B, the same points and some others measured another way; then each row and its match in B
B:
0: [ 135  -71 -103   80  153  185 -105  -56  -51   67  -98  110   55  -38
   -6 -188  106   45  -94  -63  -17   34  139   25  208   39 -223   26
  148   34 -157  -59  -34  103  108  -33   73  119   29  -73  -73]
1: [ -12   59   68  -18   72  -44  -54   59  -10  137 -112   85  -13   11
    8 -164   36  -73   -6  -42   51  -10   47  113   60   16   23   91
   98  -53   66   32   59   27  -52   15   34   53  125  -89  -22]
2: [ -96 -132  -39  176   57  -25  190   74   14  -53   34   75   29  -39
    7   29  188  -32  -87   34 -150 -162  -20 -109  141   18 -122 -129
 -105   30  -84 -128  313  -91  -57  234   22  157 -135  104  103]
3: [ -31 -105 -100  111    8   67    9  -82   -9  -97   38    1   31    7
  -81  -16   55   19  -23  -87 -195  -39   28  -65  107   27   45  -77
 -163    6 -172  -47   66  -14    8  117  -36   98  -97   11   54]
4: [  56   59   -1 -188   -3  -50  -53   87   -6  106  -77  103  -69   42
   44 -201    3  -68  -97  -91  -37    6  -15  160  -41   72   -4  -33
  129  -71   75  135   60   34 -155  137  -53   48   97  -15   72]
5: [  19  116   41  -61   73  -47  -92   25  -61  143 -115   53  -35   20
    3 -175   13  -67   -4  -52   18  -35   61   89   48   14  122   68
   99  -37  121  107   44   72  -59   38    6   65  120  -96  -53]
6: [-203 -206  143  104 -209 -179  135   70  211   21  199   89   12   58
   19  -26  -12  -42 -115    3   60    6 -177  120  -56  -26 -177  -24
 -124 -165 -224 -172  156 -279 -151  119  -63  -33    9   14  229]
7: [ -15 -173   47  -71   88  -10   22  -43   21  -74   20  -16   29  -25
   35  -68  108 -123  -23  -19 -140   53   22   22   56   40  185  -28
   21 -135 -229 -206   19  -87  -23  120 -203   30  -29   55    4]
8: [ -34  241 -137 -154   14  -38  -64 -121 -144   69   16   43   97  142
  170 -142   -4  -85 -205  -20   -5   11  -63  -19  -70    5  116 -122
  206 -115  199   57  -95  159 -126   67 -224   25  -20   25  -27]
9: [ -87  -35  -56  -54   67  132   79  221  111 -143 -284  187   38   68
  -27  -17  164 -142   27 -182 -242  124   33  143   32  150  -87   62
  -53  -58   25  -58  155  -18 -189  114   94   33   55  118  205]
10: [  58 -122  -38  119 -112  -27  -84 -150    9   85  209    1  -35   -3
  -73 -157  -85  130 -127  -54   13  -89  -17   11   70  -37 -113  -82
  -83    8 -246   64    1  -41   48   60  -30   82  -28 -121   26]
11: [  48    6  -31  -99   73  164 -163   34   43  -18 -250  111   24   64
  -65 -168   20  -76   57 -215 -102  206  117  205   52  101   24  172
   51  -80  -70   13 -126   72  -47  -80   49  -14  165  -73   31]
12: [ 160  -21 -156 -207  286  277 -129  -29 -112 -172 -320   16   40  -13
  -42 -121  169 -135   84 -193 -361  158  217   40  139  171  290   37
   88  -27  -81  -46 -102  181   14   72 -108   91   15   70  -75]
13: [   2  174   33    9  322  -64   20   25 -218  146 -185    4   16  -81
   76 -108  206 -146   25  100  -30 -206  145 -124  188  -13  281    4
  185   31  264   -6  204  147   18  137  -22  191    6  -21 -212]
14: [  87  -43 -115   67  -17   51 -103 -148  -63   18   76  -13  -23   -6
  -94 -131  -37   95  -66  -97 -106  -74   52  -29   99    6   21  -75
  -83   43 -154  107  -13   57   51   77  -22  118  -41  -78  -13]
15: [  42 -136  -20  -61   70  -14   23  -68  -40  -47   67  -29   -5  -34
   23  -84   95  -62  -72  -12 -169  -40   10  -35   67   39  154 -118
    2  -69 -188 -104   65  -37  -12  191 -195   95  -77   54    0]
16: [-233   93 -138   30 -253   72 -148 -276   81 -141  125   25  228  299
   16  -11 -178  -22 -119 -186  -15  300 -135   79 -153  -34   58   44
 -109 -242 -138 -121 -384   22  -99 -189 -214 -186    7  -40  127]
17: [ 144  -47  -96   27   -5    3  -62  -69  -73  112  102   38  -68  -39
  -26 -196   -8   99 -155  -42  -40 -137   23   -5  104   13 -127 -137
   35   60 -107  144   77   50   20  145  -12  153  -33  -68   -5]
18: [ -90   35  128   25   74 -136  114  216   33  178 -102  163  -22  -16
   85 -115  141 -120  -74   57   91 -110  -19   97   60   10 -138   29
  129  -47  153  -28  297  -63 -143  141   89   92   88   -2   61]
19: [  28  -89    3 -130   82  115 -103    0   45  -80 -157   51   34   39
  -30 -124   52 -115   39 -157 -152  192   79  155   39   96  136   99
   37 -129 -170 -102 -102    3  -48    0  -88  -18   91   -5   28]
20: [ -87  211  -57   49  172   35  -99 -124 -164  -14 -175  -59   75   48
  -56  -34   55 -101  115  -68 -131  -42  133  -97  112  -14  428   85
  -48   -9  175   35  -26  171   23   -7  -43   80    5  -66 -155]
21: [  16 -151   46  -87  125  -29   20  -38  -27  -37   13  -29    8  -52
   47  -90  127 -127  -28   11 -136   -1   41   -1   79   38  211  -51
   62 -111 -191 -177   53  -55  -12  157 -206   69  -35   55  -38]
22: [ -64 -173  116   -7  143 -100  173  116   34   21    6   65   28  -76
  125  -54  229 -164  -87  106  -43  -67  -16   -5   97   27   -8  -67
  115 -107 -119 -265  248 -139  -67  212 -119   92  -41  106   29]
23: [-188  -60  110  264  231   95 -103 -238  -34  -48 -100  -82  226   -7
  -49   36  121 -131  177   25   25  130  180 -102  235  -88  350  266
  -44 -130 -208 -413 -171    5  214 -241  -68  -19   26 -123 -240]
24: [-121 -155   69   13  -15 -177  225   84   54  -15  144   46    3  -20
  115   -5  151 -107 -148   92  -86 -135 -124  -35   13    9  -21 -180
  -15 -101  -95 -180  297 -181 -142  302 -161   97 -114  147  139]
25: [-212  162  -90   65  -96  -81   66  -52  -10   23   75  105  145  168
  136  -20   14  -60 -198    3   44   -8 -140  -29  -57  -37  -92  -89
   41 -115  140  -56   31   24 -160   41  -93   -1  -50   41  100]
26: [  52   12  -47 -206  -57  -38  -42   40    1   11   -7   70  -63   68
   27 -167  -21  -51 -107 -127 -125   24  -52  131  -71   88   43  -95
   46  -88   -8  126   34   13 -171  176 -124   38   39   28  115]
27: [  33 -283   24  266  -24  187 -243 -288  108   21  109    5  124    1
 -133 -146  -79  115    6 -113  114  228  118   92  188  -61 -151  210
  -62 -103 -575 -260 -323  -67  259 -303   14  -55   86 -240  -84]
28: [ -32  -44  199   25   33 -214   49   94   19  262   70   81  -49  -52
   97 -183   61  -75 -106  116  199 -136  -34   90   59  -49  -81   14
  167  -82    2  -54  207 -109  -58  110  -16   79   96  -83  -24]
29: [  50    4  -60 -183   -2   76  -97   44   30  -37 -139   96  -16   80
  -18 -157    1  -77  -38 -189 -152  136   27  179  -31  110   40   27
   41  -94  -42   71  -50   46 -139   68  -54    2   96    5   99]
30: [  99  -46 -119  -13   40   -9  -15 -110 -113    1  104  -32  -48  -40
  -22 -109   42   40 -108  -32 -173 -157   22  -95   87   21   93 -187
  -34   44 -100   88   95   52    6  224 -120  162 -122   16  -16]
31: [ -28  -39  164   -2  161 -152  163  253   23  236  -85  187  -17  -76
  185 -161  225 -148 -147  141  152 -127  -15   89  104   12 -251   -6
  286  -65  108 -132  343  -88 -114  173   55  120   86   33   20]
32: [ 112   86    8 -157  135   76 -165   60  -44  107 -248  100  -36   15
  -21 -234   30  -80   28 -139  -39   87  132  179   62   90   85  132
  165  -43   65  113  -48  120  -44   -7   35   44  185  -99  -47]
33: [ -84  171  -33  -31   60 -125   -4 -145 -151  122  100   -8  111   72
  188 -109   45  -94 -187  105   85  -79  -57 -101    1  -69  148 -115
  207 -114  139  -74  -20   87  -49   65 -234   50  -53   -1 -108]
34: [  48   15   -5 -166   21    1  -57   61   -1   41  -93   82  -42   38
   23 -169   23  -81  -52 -112  -83   46   16  147  -13   82   47    1
   88  -86    3   67   30   26 -124  105  -66   35   89   -6   60]
35: [ -16  117  -74 -118   51  108  -62  136   24  -28 -286  161    6   98
  -42 -115   53 -102   22 -207 -154  116   59  175    6  122    3   94
   20  -43  141  106   37   94 -163   41   88   26  129   11  113]
36: [-216  -55   -1   53 -105   57   87  178  206 -127 -157  191   65  138
  -59   22   59  -98   15 -187 -141  148  -63  177  -34   95 -162   96
 -173 -108  -37  -86  116 -118 -219   40  108  -40   69   66  285]
37: [ -23 -139  -38   83 -111 -110   29 -161  -22  -10  277  -74  -32   -4
  -33  -54  -36   61 -122    1 -104 -148  -78  -94   34  -38   89 -190
 -156  -28 -226   -7   85  -85   -1  199 -178   96 -139   -7   44]
38: [ -28  -25   26  -71   12   36  -14  142   88   25 -161  162    7   61
   10 -129   61  -98  -36 -123  -49  108    7  193   11   84 -115   79
   56  -92   -9  -22   66  -24 -139   43   47    8  120    3  126]
39: [  49  -90   15 -124   97  -38   19   -6  -43   -8    9   -7  -27  -34
   46 -114  105 -100  -61   -8 -141  -42   19   12   48   50  169  -93
   68  -83 -109  -69   86  -28  -54  200 -184   90  -33   58   -4]
40: [  77  -52  157  -80  221  -71  -10   99  -35  217 -100   97  -20  -91
  130 -226  164 -134  -70   93  120  -34   87  102  129   16  -16   60
  309  -84  -15 -128  123  -16    2   67  -39   93  126  -52 -118]
41: [-260   38   94  278   34  -93   75  -16   19   33  -19   21  101   31
  -45   57   78  -76   64   34   31  -93    6  -74  116  -77  118  105
 -151  -44   48 -141  164  -71  -10   -2   69   50   -6  -60   -4]
42: [  10 -154  -53  161    4   54  -35 -138   -5  -22  102   -7   32  -28
  -76  -71   24   64  -48  -46  -83  -37   43  -52  139  -16  -29  -39
 -107    0 -267  -76   11  -33   83   46  -28   89  -66  -56   -4]
43: [ -24 -189  108  -36  101 -126  129   19    6   22  102    3    4  -72
  119  -76  167 -132 -110  110  -54  -77  -32  -25   71    6   80 -111
   96 -121 -182 -242  181 -140  -43  225 -206   85  -66   80    3]
44: [   9 -134   37 -118   27   14  -36  -11   56  -41  -21   29   14   19
   17 -124   48  -97  -33  -85 -105  114   11  120   10   61   98   14
   35 -141 -205 -125  -36  -62  -58   75 -147   -3   45   13   50]
45: [ -11  -50    9  -99  102   42   20  102   37  -18 -155  112   26   18
   42 -109  130 -131  -31  -80 -112   80   32  112   44   89   -1   31
   90  -91  -36  -96   77  -12 -105   97  -39   39   56   56   67]
46: [ 125  -55   41 -151  105   31 -120   15  -10  108  -89   79  -26  -16
   44 -239   45  -74  -63  -64    1   82   77  157   63   61    8   50
  203  -91 -108  -20  -47   30  -16   26  -75   34  121  -64  -42]
47: [ 108   63  -79 -250   76  128 -146   55  -19  -36 -243   90  -36   68
  -33 -186   16  -96   12 -225 -204  148   86  191   -8  149  135   54
   77  -67   27  128  -75  124 -122   70  -45   24  122    3   51]
48: [-171  138  -69  -14 -141 -105  -34 -206  -37   41  193   11  146  184
  152  -69  -78  -47 -217   10   83   51 -154  -15 -112  -67   60  -93
   72 -188   27  -70 -142   26 -109   -7 -254  -54  -40   -8   33]
49: [ 272  -22 -129  -28  239  213 -206 -107 -154  110 -146   55    0  -85
  -21 -270   86   47  -64  -80  -51   10  216   16  230   60  -60   23
  227   70 -119   49 -104  203  161  -22   26  155   53 -120 -184]
50: [-122   98   55   47  -11 -115  -33  -44  -34   72   -2  -12    2   53
  -30  -65  -22  -63   26  -35   -6  -70   -7   13   18  -31  223   42
  -68  -59   85   49   64    1  -69   52  -42   37   42  -75   -9]
51: [-129  -41  112   56   39  -45   89  221  120   71 -154  190   22   30
   33  -69  126 -122  -23  -37   33   32  -12  154   54   44 -184  105
   40  -86   36 -103  210 -102 -143   53  120   29  116    5  132]
52: [ 156  -81  -70   60   72   94 -139 -116  -62  121   27   57    4  -44
  -17 -222   12   84 -121  -48   31  -11   96   33  156    7 -157  -11
  117   20 -193   18  -61   72  111  -14   14  102   29 -124  -82]
53: [-140   97   68   85 -106 -181   -9  -26    2  124   77   20  -19   71
  -29  -77  -70  -16  -30  -18   64 -114  -64   32  -11  -57   99   12
  -91  -51   95   99  110  -43 -101   69   -7   36   44 -104   44]
54: [  28    9   30 -108    3   16  -79   88   54   72 -124  127  -29   51
   -9 -188    4  -60  -37 -131  -20   92   21  203   -2   74  -54   79
   82  -90  -15   58    8    8 -110   29   21    5  143  -54   77]
55: [ 182  -97  -50   52   97   40 -119 -151 -108  145   99    4  -19  -82
    4 -227   24   82 -136   10   31  -91   93  -27  169  -15  -70  -71
  134   29 -206   17  -23   66  133   47  -58  141  -10 -117 -134]
56: [ 132 -104  -48  -82  206   11   18  -70 -146  -12   18  -57  -33 -111
   39 -121  166  -65  -62   33 -200 -130   95 -112  147   50  223 -157
   94    1 -123  -66  119   45   43  242 -196  182 -109   62 -106]
57: [-164   95  105  169   44 -234   50 -112 -108  161  143  -66   36   -6
   55  -41   35  -60  -43  153  116 -225  -31 -145   83 -128  238  -35
   -3  -45  101  -60  154  -19    7   90 -104   97  -51  -84 -120]
58: [-231  178  -30  177   10  -96   36 -110  -91   -1   13  -30  106   93
  -14   49   28  -61   13    6  -47 -116  -22 -145   46  -73  249   -8
 -133  -33  174  -16   87   48  -55   42  -44   62  -74  -26  -27]
59: [-155 -177  -34  289 -101  -56  169  -18   74  -57  179   41   41   -4
  -57   55   73   54  -99   11  -99 -153  -79 -106  104  -36 -174 -124
 -244   16 -197 -119  244 -156  -31  173   29  115 -149   43  150]
60: [ -32 -146  -53  181  132   60   95  -18  -27  -68  -12   32   52  -68
  -34    1  183  -18  -27   11 -161 -109   68 -127  202   19  -25  -69
  -88   39 -157 -154  192  -34   49  147   11  153 -120   50    3]
61: [ 117 -143  -14  124    6  -16  -68 -146  -38  172  203   38    5  -66
   35 -206    2  107 -203   57  125  -95   16  -15  143  -57 -227  -89
  120    0 -260  -48    4  -17  120   34  -42  112  -23 -120  -73]
62: [-241   94   60  208  -81 -188    6 -181  -51   49  166  -93   65   72
  -40   30  -59  -30   12   41   31 -135  -63 -119   23 -125  297   -4
 -187  -73   34  -33   51  -41  -16   32 -109   32  -57  -91  -39]
63: [  79  -34   10 -169   30   41 -137   -2   16   25  -98   54  -27   37
  -18 -197  -14  -71  -13 -142  -80  124   55  182   -1   80   98   59
   74 -109 -101   34  -82   32  -63   30  -83    3  120  -55   24]
64: [ -98   68  101   98   52 -137  -13  -14  -41  153    0   15   -2    4
    7  -97   25  -58   -2   39   82 -116   20    4   82  -58  132   55
   16  -42   77   -3  120  -14  -20   42   -1   75   55 -103  -60]
65: [ 119 -178   -1 -142  235  121 -109 -148  -74 -109  -75  -82   40  -73
    4 -126  134 -136   43  -54 -215  121  157   -4  140   71  351   14
   96 -119 -306 -233 -132   30  107   58 -255   54  -19   24 -147]
66: [-285  -70  197  361  -52 -273   73 -224  -12  109  313 -133   99  -13
    2   58   -9  -28   -1  190  170 -198  -72 -186  103 -210  252   14
 -169 -102 -150 -249  104 -178   96    2 -139   38  -94 -126 -108]
67: [-353  144   24  289   11 -172  220   37  -28   19   31   51  136   73
   61  131  138 -106  -44  108    9 -206  -95 -177   65  -91   57  -46
 -133  -29  238 -126  308  -56 -122  129   32   92 -111   57   62]
68: [-144  -78  -30  -12   19  -99  260  164   41 -104   10   92    8   17
   85   44  199 -136 -111   18 -220 -126 -104  -52   11   64  -23 -195
  -69  -56   31 -113  353 -116 -213  350  -93  119 -132  214  198]
69: [  -2  -54 -156  143  -62  136  -82 -113    9 -104   -5   27   21   57
 -168  -42  -40   96    1 -191 -199   10   46  -11   95   35  -14  -13
 -231   42 -161   79  -25   36   17   29   56   75  -45  -57   80]
70: [ -64   76  -44 -134  -67  -66  -48 -137  -14  123  162  108  169  154
  285 -186  -12  -89 -338   54  198  147 -152   82 -102  -34 -164  -90
  350 -248  -30 -181 -195   28 -112  -42 -284  -74   26    9   15]
71: [-336  164    2  293  -57 -145  150   12   -5   17   17   54  105  102
  -14  107   48  -51   -7   27    3 -170  -78 -122   46  -83   54   -3
 -203   -9  222  -24  246  -35 -117   81   82   71  -70   -3   82]

[ 107 -477 -207   67   57 -152 -162   34   61   50  -28 -285   67  170
 -234    2  221   69  -97  -91  -71    2  -68   28  172  177  -68  166
 -288   75  216  111]  33
[  69 -271 -164   -2   -3  -80 -129  -23   91  111    8 -231  -74   61
 -227  182  258   24 -220 -139 -140 -139  -35   43  143  214   36  130
 -119  119  112  127]  25
[-152   95  157  -40  101    4  340  -14 -315  141   69  -89 -118 -216
   94  255  -49 -319  221  105 -230   93  -44  189  -67   95 -243   61
 -276  -10    9 -100]  11
[ 210   54  -36 -329  -10  200  -93  -44 -148 -179  174   74   23 -118
  131   74  175 -186   60   75   31  148 -456  -64  -98   24  -75  -81
  294  100  -49 -155]  41
[ 165  189  -40  -31  -37  191   56   56 -295 -272 -133   90  -45   67
   40  173 -107  160   69  -35   11  194 -110  129  -86 -119   10   54
  -79  -48  -69 -260]  45
[-196  471  -76   19   90  -34  132 -165   60  261  139 -111 -207 -156
   73  295   65  -55  -97 -121 -127 -242 -108  110  -61  159  109  -89
  131  184   34  115]  69
[ 150   68 -146  148   92  228   -4  145 -175 -319 -102   29  176  233
  -55 -132 -119  511   27   49  122  132   19  -47   -6 -125   85   88
 -239 -198  -15  -46]  22
[  19  311 -246  191   91   57  -37    3   27  -76  -68  -57   32  152
  -29   32  -67  381 -112 -154   69  -62  -68   37  -29  -21  194  -44
  -12   27   44   30]  2
[-178  -65  -26  124   80  -31  273   62  -21  122  -53  -51 -104  -71
  -72  121  -81 -263  114  132 -162   99   49   62  -11  112   -1   14
 -357   -4  -44 -112]  54
[ 111   23  -21   -9   12  216  121  139 -242 -195 -102   77    7  -52
    6  123 -119 -139   53   78  -84  222 -139   15 -103  -29    2  -16
  -84  -85 -156 -279]  51
[ -32 -331 -202  -91   72 -209 -112  -90  228  127  162 -162   13   65
  -93  -99  293 -170   89   84   21   42 -240  -50   92  179  -58   24
 -129  223  215   96]  67
[ 137  177  -16  -36  -68  220  109   87 -247 -212 -146  117 -101  -38
   16  254 -115  -64    6  -16  -74  179 -130   99 -114  -69   58   -5
  -13  -24 -172 -324]  38
[-107  250 -344  260   59 -136  -35  -56  260   78 -111  -79  -84  191
 -105   51  -33  266 -116 -186   66  -99  -28   75    3   46  284  -66
  -81  173  104   33]  30
[-159 -271 -107   77   78 -196  173   41   69  153  -44  -84  -68  -46
  -61   28   -7 -463  203  135 -117  205 -139   65   -5  131  -79  -16
 -341  122   65 -172]  5
[-199  314 -217  209  196   44   49  -49  254  188  146 -150    6   21
  -88  -24   64  317 -218  -33  -20 -333   73 -109   44  162  270  -68
  -12   18   37  342]  59
[ -59  170  -35   40  132  135  117  -20  -86  -88  133   -7   42  118
    0 -103   28  437  135  169   75  -20  103  -32   26  -31   13  125
 -300 -122   64  166]  7
[-100   28 -174  478  306   87  109  196  -38  204  -73 -399  206  -50
 -188   67 -125  178 -406 -177 -282 -320  135  -50   74  244  112  -17
 -178 -207   -3  307]  61
[ 454 -275  -88   53  -49  333 -221  202 -323 -255 -192 -240  102  117
 -304  300  129  439 -523 -301 -207 -157   60   24  153   99   61  256
  -39 -208  -70   63]  70
[-177   80 -243  313  189 -206   79  -17   90   66  -49 -173   73  258
  -75 -158  -83  387  146  -19   89   16   80   96   59    2   32   68
 -460   15  257  141]  56
[-196 -177 -202  229   28 -178  173   63  207  118 -175  -27 -148   91
 -178   48  -78 -193   94   81  -70  138   79   69   28   89  143   14
 -441   98   12 -154]  4
[  -4 -108 -221 -104  -59    2  -46  -16  298   -3   23  113 -137  -17
  -97   36  141 -332  -11  117   18  110 -253 -119  -40   97  223 -129
   98  223 -102 -186]  53
[-166  153 -172  196  149  -44   93  -35  116   56   56  -89    1  178
  -79 -105    7  419   66   66   76  -84  142   -3   64   26  118   80
 -349  -13  136  205]  15
[  45  179 -183  337  180  100   40  151 -161   24 -158 -250  144  -12
  -77  163 -166  145 -297 -259 -183 -133  -63   55  -28  101   88  -55
  -17  -96  -10   39]  55
[ -39  -58    0   21   22  -60  226   59 -235    2 -133  -20  -93 -102
   40  210 -134 -441  221   40 -160  293 -182  192  -99   30 -156   -8
 -245   64  -21 -348]  32
[-149  256 -110  208  241  -55  114  -36  -82  138   86 -237   91   30
   32  -10  -32  278   18  -72  -45 -131  -11   75   10   85  -49   20
 -203  -29  187  233]  60
[-157 -191 -130  -98   39 -144   73  -79  245  140  141    7 -109  -26
  -49  -55  169 -352  199  230   -2  119 -173  -62   14  145   13  -36
 -169  207   69  -47]  50
[-189  -21    0   -5   -2 -201  256  -66  -70  165  -48  -32 -239  -80
   13  236  -21 -418  270   57 -140  195  -83  242  -51   79 -128   40
 -341  184   71 -234]  35
[ 104 -260  -63  241  155  116  137  274 -318 -198 -211 -116  233   58
  -66  -65 -236  -30   91   77 -107  286  -60   25  -24  -20 -132   55
 -406 -233  -28 -188]  40
[ 193  309    1  216  153  195   78  148 -564  -54 -187 -291  120 -139
   51  400 -212   76 -282 -390 -294  -75 -169  239  -98   54 -129    7
   82 -146  -21  -81]  0
[ 244  -11 -167 -358 -135    8 -256 -151   43 -144  107   67 -116   20
   53  154  295 -163   14  -85   88  131 -504   29  -56   25   10  -50
  335  320   56 -204]  58
